Below is a small trained network, with its code and all its weights. Each question gives an input and a class and asks what happens when units are switched off, that is, made to give their printed mean instead of their output.

import numpy as np


def w(rows, s, z=0):
    codes = np.array(rows[::2]) - 128.0
    scale = np.full(codes.shape[1], s)
    scale[-1] = z or s
    return codes * scale


def f(y):
    return y / 2 * (1 + np.tanh(0.7978845608 * (y + 0.044715 * y**3)))


def log_softmax(a):
    a = a - a.max(-1, keepdims=True)
    return a - np.log(np.exp(a).sum(-1, keepdims=True))


def net(x, mask):
    res = np.array(x, float).reshape(1, 6) / 4 @ E
    y = f(res @ A[0][:, :-1].T + A[0][:, -1])
    res = res + np.where(mask, y, B[0][:, -1]) @ B[0][:, :-1]
    return log_softmax(res[-1] @ U[:, :-1].T + U[:, -1])


A, B = {}, {}
E = w([
[147,207,86,173,120,255],'x0',
[207,193,21,45,63,118],'x1',
[31,176,88,170,112,91],'x2',
[219,245,43,204,172,68],'x3',
[86,87,32,75,240,102],'x4',
[173,11,207,203,188,208],'x5',
],0.0068)
A[0] = w([
[2,100,82,83,164,193,169],'n0',
[46,141,115,218,132,206,198],'n1',
[144,64,214,120,213,180,155],'n2',
[55,131,181,23,66,212,217],'n3',
[185,21,229,164,149,209,120],'n4',
[54,57,87,86,181,4,174],'n5',
[239,214,74,97,166,151,152],'n6',
[163,144,206,5,41,103,162],'n7',
[217,120,111,61,13,93,177],'n8',
[140,167,189,186,70,87,252],'n9',
[68,19,129,93,114,44,163],'n10',
],0.0081,0.0037)
B[0] = w([
[65,193,124,124,154,225,205],'n0',
[58,142,195,145,74,165,200],'n1',
[166,83,201,82,167,144,224],'n2',
[59,115,148,40,82,131,231],'n3',
[162,56,183,126,128,135,254],'n4',
[113,156,101,108,255,109,227],'n5',
[193,171,85,182,131,176,219],'n6',
[110,75,39,76,62,64,201],'n7',
[174,122,71,101,91,57,200],'n8',
[110,122,162,186,50,59,201],'n9',
[131,70,51,74,196,115,218],'n10',
],0.0094,0.0096)
U = w([
[199,196,51,155,129,146,252],'0',
[84,162,197,192,86,87,220],'1',
[99,56,95,63,63,30,77],'2',
[199,8,235,93,134,152,86],'3',
[93,116,100,70,255,109,16],'4',
[42,172,190,29,71,246,26],'5',
],0.0086,0.0033)

Each question gives the input, the list of numbers given to net, and the class t.
The units are the neurons (one row each of A and B). Each row of codes is followed by its name. A weight is (code - 128) times the scale printed after its matrix; where a second scale follows, it is the last column's (A, B and U).
mask holds one flag per neuron, in row order. A switched-off neuron (its flag False) gives its mean, the last column of its row in B, instead of its output. The means were averaged over made-up inputs and are rounded, as every weight is.
A unit's drop is (log p(t) with every unit on - log p(t) with that unit switched off) / (log p(t) with every unit on - log p(t) with every unit switched off).
The circuit of an input: a set's keep is (log p(t) with only the set's units on - log p(t) with every unit switched off) / (log p(t) with every unit on - log p(t) with every unit switched off). Starting from all 11 units, units are removed one at a time, each time the one whose removal leaves the highest keep (on an exact tie, the one counted first), for as long as the keep stays at least 0.8.
circuit, biggest first: the units of the circuit, biggest drop first
most important unit: the unit with the biggest drop
top k neurons: the k neurons with the biggest drops, biggest first
drop of u: that unit's drop, to one decimal
input [-2,-2,-6,-5,5,-1], class 4: most important unit => n5
input [2,1,-1,1,-1,-7], class 0: circuit, biggest first => [n6, n3]
input [-4,7,-6,-2,5,4], class 4: circuit, biggest first => [n9, n5]
input [2,6,-8,-3,5,1], class 0: circuit, biggest first => [n6, n4]
input [1,5,-2,2,6,7], class 0: top 4 neurons => [n6, n3, n1, n4]
input [5,-8,-2,-1,6,-1], class 5: circuit, biggest first => [n0, n1]
input [7,8,-6,-7,-2,-7], class 2: top 2 neurons => [n7, n8]
input [-8,0,3,5,-2,1], class 4: top 4 neurons => [n5, n7, n3, n1]
input [-4,7,1,-3,4,2], class 4: top 2 neurons => [n5, n9]
input [3,8,-1,-4,3,-1], class 0: top 4 neurons => [n6, n4, n9, n1]
input [1,3,1,-8,6,3], class 5: top 3 neurons => [n0, n3, n8]
input [2,1,-8,-1,3,-3], class 0: top 2 neurons => [n6, n4]
input [1,-8,6,3,-1,-7], class 1: drop of n3 => 0.1
input [-5,-3,-2,-2,4,-1], class 4: drop of n10 => 0.0
input [-1,5,0,-2,6,-6], class 4: drop of n5 => 0.6
input [8,6,-4,0,5,5], class 0: circuit, biggest first => [n6]
input [-7,6,-1,-3,6,-5], class 4: drop of n5 => 1.5
